Below is a small trained network, with its code and all its weights. Each question gives an input and a class and asks what happens when units are switched off, that is, made to give their printed mean instead of their output.

import numpy as np


def w(rows, s, z=0):
    codes = np.array(rows[::2]) - 128.0
    scale = np.full(codes.shape[1], s)
    scale[-1] = z or s
    return codes * scale


def f(y):
    return np.maximum(y, 0)


def log_softmax(a):
    a = a - a.max(-1, keepdims=True)
    return a - np.log(np.exp(a).sum(-1, keepdims=True))


def net(x, mask):
    res = np.array(x, float).reshape(1, 4) / 4 @ E
    y = f(res @ A[0][:, :-1].T + A[0][:, -1])
    res = res + np.where(mask, y, B[0][:, -1]) @ B[0][:, :-1]
    return log_softmax(res[-1] @ U[:, :-1].T + U[:, -1])


A, B = {}, {}
E = w([
[83,9,147],'x0',
[125,124,198],'x1',
[194,106,92],'x2',
[128,129,128],'x3',
],0.013)
A[0] = w([
[122,86,114,48],'n0',
[123,56,103,160],'n1',
[119,50,101,75],'n2',
[134,194,152,218],'n3',
[245,87,174,103],'n4',
[69,68,217,62],'n5',
[179,129,90,185],'n6',
[190,156,123,114],'n7',
[129,166,159,34],'n8',
[191,165,100,105],'n9',
[8,162,50,160],'n10',
[123,64,90,2],'n11',
[154,220,202,58],'n12',
],0.016,0.0065)
B[0] = w([
[143,204,111,165],'n0',
[85,85,189,237],'n1',
[157,137,212,221],'n2',
[163,223,121,230],'n3',
[170,158,246,197],'n4',
[85,77,19,249],'n5',
[91,164,48,210],'n6',
[103,131,60,194],'n7',
[112,61,147,148],'n8',
[100,131,56,211],'n9',
[190,125,239,210],'n10',
[219,250,121,182],'n11',
[151,32,253,214],'n12',
],0.019,0.011)
U = w([
[236,169,189,223],'0',
[134,15,249,207],'1',
[17,72,1,4],'2',
],0.0069,0.0027)

Each question gives the input, the list of numbers given to net, and the class t.
The units are the neurons (one row each of A and B). Each row of codes is followed by its name. A weight is (code - 128) times the scale printed after its matrix; where a second scale follows, it is the last column's (A, B and U).
mask holds one flag per neuron, in row order. A switched-off neuron (its flag False) gives its mean, the last column of its row in B, instead of its output. The means were averaged over made-up inputs and are rounded, as every weight is.
A unit's drop is (log p(t) with every unit on - log p(t) with that unit switched off) / (log p(t) with every unit on - log p(t) with every unit switched off).
The circuit of an input: a set's keep is (log p(t) with only the set's units on - log p(t) with every unit switched off) / (log p(t) with every unit on - log p(t) with every unit switched off). Starting from the 12 units with the biggest drops (on a tie, the unit counted first), units are removed one at a time, each time the one whose removal leaves the highest keep (on an exact tie, the one counted first), for as long as the keep stays at least 0.8.
units of the circuit, in order: the units of the circuit, biggest drop first
unit that matters most: the unit with the biggest drop
k most important neurons: the k neurons with the biggest drops, biggest first
drop of u: that unit's drop, to one decimal
input [-2,6,-3,8], class 1: unit that matters most : n12
input [-8,-1,1,-7], class 2: 2 most important neurons : (n9 n7)
input [-5,5,-3,4], class 1: 3 most important neurons : (n12 n11 n8)
input [-5,3,0,0], class 1: 4 most important neurons : (n12 n11 n8 n0)
input [6,4,-1,7], class 2: 3 most important neurons : (n5 n12 n10)
input [-5,1,-7,4], class 1: 3 most important neurons : (n12 n11 n8)
input [-8,0,1,-3], class 2: units of the circuit, in order : (n9 n7)
input [2,2,-5,0], class 2: 2 most important neurons : (n5 n12)
input [-2,5,-5,5], class 1: 2 most important neurons : (n12 n11)
input [6,0,8,-7], class 0: 3 most important neurons : (n11 n12 n0)
input [-3,3,-4,3], class 1: drop of n5 : -0.1
input [4,8,-1,-1], class 2: drop of n5 : 0.8
input [-4,7,0,2], class 1: drop of n12 : 2.0
